[   8 -111 -159  -52 -201  -46  266   94  150 -531  151  161  369  219
 -283  -61 -172 -227  -69  129   37  200 -504  230 -370  104  151   48
  179 -304 -292  -40 -119  419  125  172]	2
[-103  -29 -139   86  -77  -94  276   57  -78 -118    3  101  376  240
  -10  159  -30   42  -44  -16 -228   89 -327  -94 -166  -61  134  148
  194  -49 -197   48  -23    4  318 -148]	0
[-220   70  -58 -246   82   84  145 -375  -40   69  -81  428 -272  231
  -75  237  215  345   89  103  -56 -191 -151 -108   89 -323   33  268
   19   39 -111  187 -386  -36   25 -313]	5
[ 149  182  249  -52  322 -283  -60  321 -317  694  147 -436 -195 -508
  241  404  149  144 -117   28 -172 -222  716 -395  151  -76 -151   38
  -12  276  316  334  173 -350 -141  169]	8
[-224   30  135    6  255  -56  147  -53   43  207   72 -284  -59  -89
  -71  -65 -421 -222 -453 -150   98  -65  130 -493  209  328  167   80
 -221 -187   -5  -71  121  114  -79  372]	7
[ 174  -72 -237  -71 -384 -146  197  -17 -201 -158 -112  539  303  185
   34  398  541  494  501  132 -487  -46 -325  411 -337 -646 -196  123
  369  239 -113  375 -262 -171  336 -710]	5
[ 535 -168 -309  -31 -285 -211  181  224 -258 -133  -18  213  703   50
   -8  393  409  216  386  214 -427  155 -223  522 -534 -311 -243 -162
  488  183  113  195   34 -245  368 -437]	9
[  96  -76  133  -19  -42 -324  -57  101 -216  100  109  -39 -173 -314
   48  131  189   86   38  -86 -442 -185  224  -65   96   91   21   12
   36   42   -9  436 -120  -39   17  -39]	4
[-235   12  102  110 -110  222 -287  -24  292 -279  -35  -62 -237  -23
   57 -511 -146 -215  -88 -140  287  -23  -16   42  234  248  164  -64
 -293  -60 -135 -212   34  252 -196  171]	6
[ -88  -77  -89   39 -273 -144   66   51  -74 -305   44  277  105  173
    8   93  273  173  157   12 -413   10 -362  140 -101 -142  115  145
  233  -29 -291  241 -268  107  259 -261]	2
[ -61  137   74 -110  423  203  116  -20  112    2  179 -388 -128  110
 -210  -55 -474 -450 -508  215  358  219  135 -287 -106  411   84  -54
 -137 -399   92 -339  127  150 -213  854]	5
[-463  -62   33  170  134  111  149 -306   77 -300  -17  132 -165  307
 -145 -324 -364 -143 -378 -201 -159   93 -292 -272  328  403  348  207
 -202 -390 -290  -49 -141  210   91  248]	10
[ -44 -121  155  115   20 -102 -145 -198 -111   90  -94   25 -288 -240
   71 -233    8   54  -95 -276 -272 -163  281 -129  427  270   36  -63
 -271   10   80  202  -14 -103  -53  -52]	6
[ 244   -3   47 -114 -205  -96 -149  124   55   56   11  -74   34 -338
   25  -45  193  -21  126   31  182 -181  154   95  -83 -100 -111 -162
  -54  178   78   85   42   89 -156 -114]	4
[ -23   61  -32   91  -69   39  -79  496  -51 -223  155 -149  106  119
  206  212  170   -9  193  183 -369  196  -56  259 -274  -62    3   76
  340   45 -171  101   32  -69  213  150]	0
[-462 -130   88  332  -28  -94   37 -148   45 -126  -95   31   19   30
   54 -346 -309  -38 -289 -508 -292  -58 -134 -319  464  387  330  176
 -214 -109 -244   30   77   64  167  -81]	10
[-369  138  -94   24 -171  410 -197  -95  425 -655   40  181 -240  491
  -60 -446  -42 -246  160  169  449  101 -572  194  -53  -27  344  133
  -89 -214 -385 -256 -290  521  -40  179]	9
[ 299   30   15 -227  161  229 -158 -166   74  279 -134  -54 -169 -180
    8  -50   14  -47  -41  165  424   -5  469   81   25  -15 -300 -286
 -194   96  345 -253  190 -178 -326  115]	6
[-161  -37  154  187   -5 -340   46  249 -160   88  104 -270   13 -228
  173   47  -65   -6 -134 -288 -462 -132  109 -343  176  210  182  125
  -18   33 -118  295   78  -19  166   55]	6
[ 270 -163   30  268 -318   69 -347  112  189 -155 -175 -154  305 -340
  112 -587  -66 -252  -15 -253  212   44  190  290  143  254 -130 -433
 -253  137  136 -235  393   37 -107  -89]	7
[ 356   66  -98 -264  111  178  -60  126  -68   28   46   -2  -27   25
   22  298  252   25  231  450   72  161  253  366 -414 -213 -271 -158
  222   89  229  -67   20 -222  -73  153]	1
[-232   32  225  281 -199   42 -426  140  252  -94  -31 -246 -178 -278
  233 -506  -40 -180  -62 -316  196 -171  170 -152  381  224  198  -66
 -330  137 -118  -41  171  212 -160   47]	8
[ 316  -82    7   -4  149  -54  -63  186 -278   36   74 -122  -69 -105
   80  214   93  -10  118  192 -527  202  352  273 -180  137 -166 -137
  224  -48  179  190   65 -313   84  269]	10
[-114   98  112  -39  -62  110 -271  270   93 -246  221  -66 -456   16
   85   11  209  -58  158  214 -137   37   48  259  -81   14   64   76
   85  -82 -156  144 -239  178 -108  297]	3
[   9  274  271 -151  276  112 -295  241  202  568   77 -673 -291 -463
  230  -35 -133 -217 -189   29  719 -231  655 -483  189   20  -43 -125
 -336  263  286 -243  347   -2 -470  386]	9
[-115   79  108    3   66   31 -103   -8   29  149  -22 -126 -168  -89
  140  -50   64   26  -50  -62   60 -125  155 -218  200    7   43   42
 -118  124   -9   -3   34  -39  -59   18]	2
[ -16 -188  -80  193  -68 -380  370 -103 -281  190 -162  123  557  -55
   46  150  -59  203 -144 -396 -550  -89  -87 -305  124   49   38  103
   62  111  -32  235  167 -281  417 -487]	5
[-131   34    7 -284  324  407   38 -749  123  167 -214  393 -504  230
 -220 -167  -67   78 -245   86  436  -93  131 -174  333   17  -68   19
 -381 -170  156 -220 -236  -32 -289    1]	1
[ -54  -31   51   95 -195   29 -178   13  170 -279   11  -17  -26  -50
   -5 -339  -45 -180    0  -82  106  -21 -120   57   88  179  163  -84
 -156  -77 -158  -13   -4  251  -57   58]	9
[  67   24  121   50   70  -28  -39   80  162  199    6 -437  196 -306
    4 -266 -379 -356 -343 -151  488  -33  277 -365   81  289   51 -184
 -283   -6  140 -262  410  128 -191  322]	8
[ -40 -110   28   61  144   76  -48    3 -117 -349   89  128 -322  151
  -65  -78  -18  -89  -48  113 -504  212   40  295    2  285    0    9
   84 -323  -73  145 -194   -9   30  419]	6
[-334  -25   79  168  -44    9    9    2  126 -362   99    4 -111  115
  -65 -259 -177 -167 -206 -115 -120   23 -243 -100  182  277  292  155
 -125 -234 -304   85 -128  319   33  229]	5
[-194 -241  -60  196   68 -290  483 -367 -162   -9  -82  193  387  156
 -230  -68 -421  -40 -453 -400 -351   46 -273 -409  210  389  215  140
  -88 -315 -121   85   47   25  331  -89]	8
[-232  106  -88 -163   -1  320  -91 -224   84 -335   22  446 -445  467
  -67   29  273  188  246  286  -70   38 -368  240  -46 -262  135  198
  132 -143 -289   82 -519  168   15  -58]	7
[-401  -62  129  122 -179  -89  -46  -43  262 -320   96  -44 -145  -35
  -86 -435 -267 -239 -290 -319   98 -157 -238 -250  280  373  361  125
 -275 -219 -332    2  -87  495  -72  133]	6
[ 141   86  101   56   94  245 -274  132   84  143  -67 -280  -91 -206
  183 -183  -23 -158  -42   53  297   34  431   16   99   70 -149 -225
 -177  151  212 -206  270 -139 -199  219]	0
[  96   32   61 -150  -99 -146 -129  -32 -246  271  -57  221 -293 -182
  196  338  556  473  354   54 -378 -287  210   28   77 -396 -133   89
  105  320   52  466 -264 -247   57 -463]	6
[-325  238  206  -69  294  247 -220 -110  160  287  -31 -203 -535  -42
  151 -110 -103  -35 -157  -48  370 -181  343 -421  391   23  108  121
 -317  106   34 -123   24  -25 -286  244]	11
[  88  134   86 -209  315   71  -15 -168  -53  489  -35 -191 -245 -160
   32  151  -16   24 -159  105  305 -131  420 -364  137  -31  -94  -37
 -170   87  276  -93   84 -165 -229  152]	10
[-756   89   88   32  -36 -146  235   -7  114 -350  254  145 -278  351
 -104   45  -91   72 -199 -143 -273 -141 -610 -440  186   65  540  589
   59 -286 -641  324 -461  514  178   82]	5
[ 295  -33  -69 -221 -107  -23  -85  100 -229 -122   73  274 -239   41
   62  377  553  280  466  374 -491   64   60  503 -281 -311 -204   -1
  350   66   16  348 -320 -173   84 -117]	2
[ 173  -49  -17   39 -299  -93 -166  156   90  113 -106  -75  307 -295
  159  -92  150   47  118 -154  137 -147  130   94  -11 -146 -125 -173
  -31  320   83  -45  240  -34  -10 -368]	7
[  73   35    7    6  171   21    5  217 -133  107  111 -174  -64   17
  101  210   17   -9   -8  125 -241  161  222   82 -122   65  -90   -1
  154   -5   93    7   86 -217   41  251]	3
[-493 -142  -32  147 -121 -102  251 -452  107 -165 -144  392  126  192
 -167 -329 -269   58 -292 -453  -79 -166 -472 -382  438  227  307  270
 -210 -181 -320   37 -136  242  214 -355]	11
[-292   27  168  359  202 -445  244  447 -369  234  189 -297  118 -113
  300  408 -118  103  -30 -262 -899   -9  155 -432   80  153  290  335
  326   69 -121  543  126 -296  503  112]	3
[ 507   40 -134  -94 -217  300 -270  328  296 -189  -40 -183  497 -133
   24 -282   10 -271  217  296  697  207   51  484 -432 -113 -241 -475
   38  170  117 -401  373  105 -189   89]	9
[ 129 -106    0   60 -105 -116    6 -119  -88  216 -178   19  210 -221
   70  -92   12   66  -79 -232  -27 -116  186 -137  175   38  -75 -129
 -134  158  140    3  177 -190   48 -323]	0
[ -67   85  -44  -59   81   21   44  192  -48   31   81  -97   33  113
   89  252   51   60  101  119 -114   44  -19  -21 -178 -142   47  138
  197   64  -61   36  -31  -72   96   53]	10
[-495  -57  -26  414  -69  -49  162  267   42 -370   64  -88  299  320
  140 -135 -285 -135 -158 -284 -434  207 -430 -164   95  270  370  267
  150 -140 -467  -34  110   98  418   87]	2
[-158 -234 -213  -86 -218 -201  506 -504  -21 -177 -143  610  420  254
 -329    4 -105  201 -148 -228 -144 -114 -577 -146   36  -54  171  193
   -2 -180 -239  102 -246  183  274 -535]	2
[ 168 -132 -156   48  -88  -17  127 -131 -116   89 -232  220  369   34
   70   37   41  154   61  -99 -173   67   22  120  -38  -81 -158 -107
   61  140  103  -72  199 -314  187 -381]	6
[-310   75   17   -2 -340   28  -32  -89  354 -136  -21   25  132  -36
  -11 -347  -49  -43  -52 -208  576 -265 -379 -321  174  -92  281   96
 -224  122 -271 -149  -55  457  -73 -315]	2
[-580   67  213  214  152  -12   -3   -5  149  -39   51 -228 -269   27
   86 -266 -341 -187 -396 -339  -44 -130  -23 -535  477  377  355  272
 -297 -144 -291   12   32  207  -11  281]	5
[ 269 -282 -125  122 -166 -250  200  -90 -214  -51 -117  169  513  -99
  -93  -64  -97   26  -79 -213 -436   95  -49  139  -54  175  -86 -176
   87  -56   72  113  145 -162  255 -254]	7
[ -74  -48   76    4 -232   10 -259   43   99 -352  103   91 -268  -60
   -9 -253  128  -55  149   13  -57  -55 -108  221   32   84  132   10
  -29  -81 -186  158 -230  293  -76   67]	8
[ -51  -47   22    3  192  -74  138  -50 -148  150    0  -46   26   21
    1   99 -169  -19 -200  -80 -265   68  151 -196   94  206  -10   48
   16 -103   50   34   82 -181  112  133]	11
[  11  -19  154   72  241 -236  114  326 -204  180  222 -390  -27 -214
   68  226 -204 -172 -271   -2 -383   75  343 -232   -2  297   36   65
   92 -112   62  182  133  -88   40  499]	2
[ 229   44   93 -154  121  -80  -77  137  -38  363   42 -272  -30 -334
   62  166   50  -52  -71   75  191 -115  465 -109  -72  -14 -161 -130
  -65  164  283  -24  181 -139 -199  118]	1
[-427  233  141   75  291  -60   86  410 -103    6  303 -386 -259  203
  196  375  -60  -27  -71  117 -415   59  -57 -397  -53   22  351  399
  229 -109 -293  229 -126   44  181  482]	10
[-335  176  211  137   51  109 -233  151  240  -30   59 -340 -278  -66
  165 -284 -144 -210 -174 -127  277 -134   69 -351  274  171  255   66
 -283    3 -167  -87   72  244 -154  316]	6
[ -96  -95 -157   -3  414 -215  654 -325 -299  400 -120   82  391  248
 -184  400 -433   81 -502 -117 -346  104  -64 -504   27  150   -6  177
   84 -199   71    6  130 -357  348    4]	9
[  32  232 -188 -456 -157  346    6  -96  319 -191   32  271  -10  275
 -156  117  295   93  219  493  707  -97 -389  169 -444 -553  -15   31
   77   63 -131 -211 -345  355 -199 -164]	6
[  87   79   30 -237   98  192 -181  -41   39  100   21   14 -354  -24
   15   61  148   48  105  220  133  -34  221  151  -21 -102 -147  -60
  -34   32   91  -32  -92  -35 -213  126]	7
[ 197 -107 -101   70 -110  217  -83  -83  151 -212 -105   52  265   64
 -105 -346 -164 -215 -120   22  211  218  -59  263  -75  172  -99 -300
  -81 -139   44 -320  182   70  -50   79]	7
[ 368   47   35 -318  205   32 -122  -69 -231  487  -27   32 -382 -226
   90  377  365  254  185  272  -85  -73  600  146  -46 -218 -401 -122
   63  196  396  143  -44 -422 -173  -33]	3
[-252  -25  163  133  160 -159   64 -148  -80  288  -54 -136 -108 -131
   82  -73 -211    5 -307 -353 -152 -165  188 -540  404  238  164  122
 -228  -17  -26   98  100  -72   42    7]	8
[ 112 -115  -11    7    8 -110   18 -155 -275  202 -134  203  -65  -88
   77  164  230  311  120  -73 -478  -88  176   26  161  -77 -113   22
   50  128  103  305  -75 -326  146 -312]	10
[-129   53  226   44   36 -266 -194  121 -213  327   60 -139 -376 -288
  271  225  308  274  143 -171 -421 -306  314 -244  250  -97   80  158
   -8  250    8  430 -137 -167   27 -169]	8
[ 130 -184  -65  146 -243 -129   17   39   -5 -161  -86   73  390 -120
  -18 -232  -63  -90  -40 -196 -134   31 -105   97   22  154   -7 -123
   -1   15  -55    0  143   27  141 -206]	11
[  37 -177 -108 -241  116  -96  386 -573 -135   72  -99  473  -31  135
 -338   89  -96  134 -211  -20  -95  -58 -113 -105  100   62  -31   88
  -72 -242   43   97 -257   -2   31 -155]	2
[  22 -190  -35   93 -179   46 -157  -99  -33 -348  -55  310  -83   40
  -16 -227  120   65  144  -73 -401   83  -54  446   80  140  -37  -92
   37  -78  -90  131 -126  -18   66 -126]	7
[-112  -13   48  106 -399 -351  -79  404  -51 -116  114  -48  174 -227
  231   96  340  194  277 -154 -345 -222 -174  -12  -37 -205  163  150
  188  283 -276  362  -89  122  206 -378]	2
[-280   47  260  369  203 -286  -40  413  -93  308   89 -611   37 -311
  344  -30 -296 -183 -328 -404 -305  -55  386 -547  350  397  197  107
  -99  121  -45   63  421 -164  111  311]	2
[ -21  -18  -22  130 -120  322 -333  -76  141 -305 -144  177 -200  124
  128 -341  172    5  201   13   -6  104  -35  354  141   14    9 -103
  -66   37  -93 -115  -43  -14  -29 -100]	10
[-726  196  268   43   71   93 -162  -10  416 -329  263 -239 -542   32
  -92 -406 -288 -298 -348 -100  495 -225 -234 -404  349  327  541  313
 -405 -219 -389  -53 -252  706 -324  550]	5
[-185   36   74   25  -47 -451  267  274 -167  292  134 -263  306 -206
  110  369   15  150 -121 -207 -300 -266  -63 -563  -14 -102  216  274
  140  173 -149  332   41   13  249 -198]	10
[-221   -1  103  178  272  308  -31 -268  271  -81  -70 -254 -117  100
 -148 -579 -640 -498 -582 -176  445  163   70 -347  362  614  192 -127
 -454 -383    0 -477  252  196 -214  568]	10
[ -61  236  116 -347  520  -58  105  125 -425  545  221 -161 -590   80
  170  880  311  365  107  417 -586  -38  470 -308  -72 -265 -113  314
  318   63  160  457 -258 -454   56  326]	11
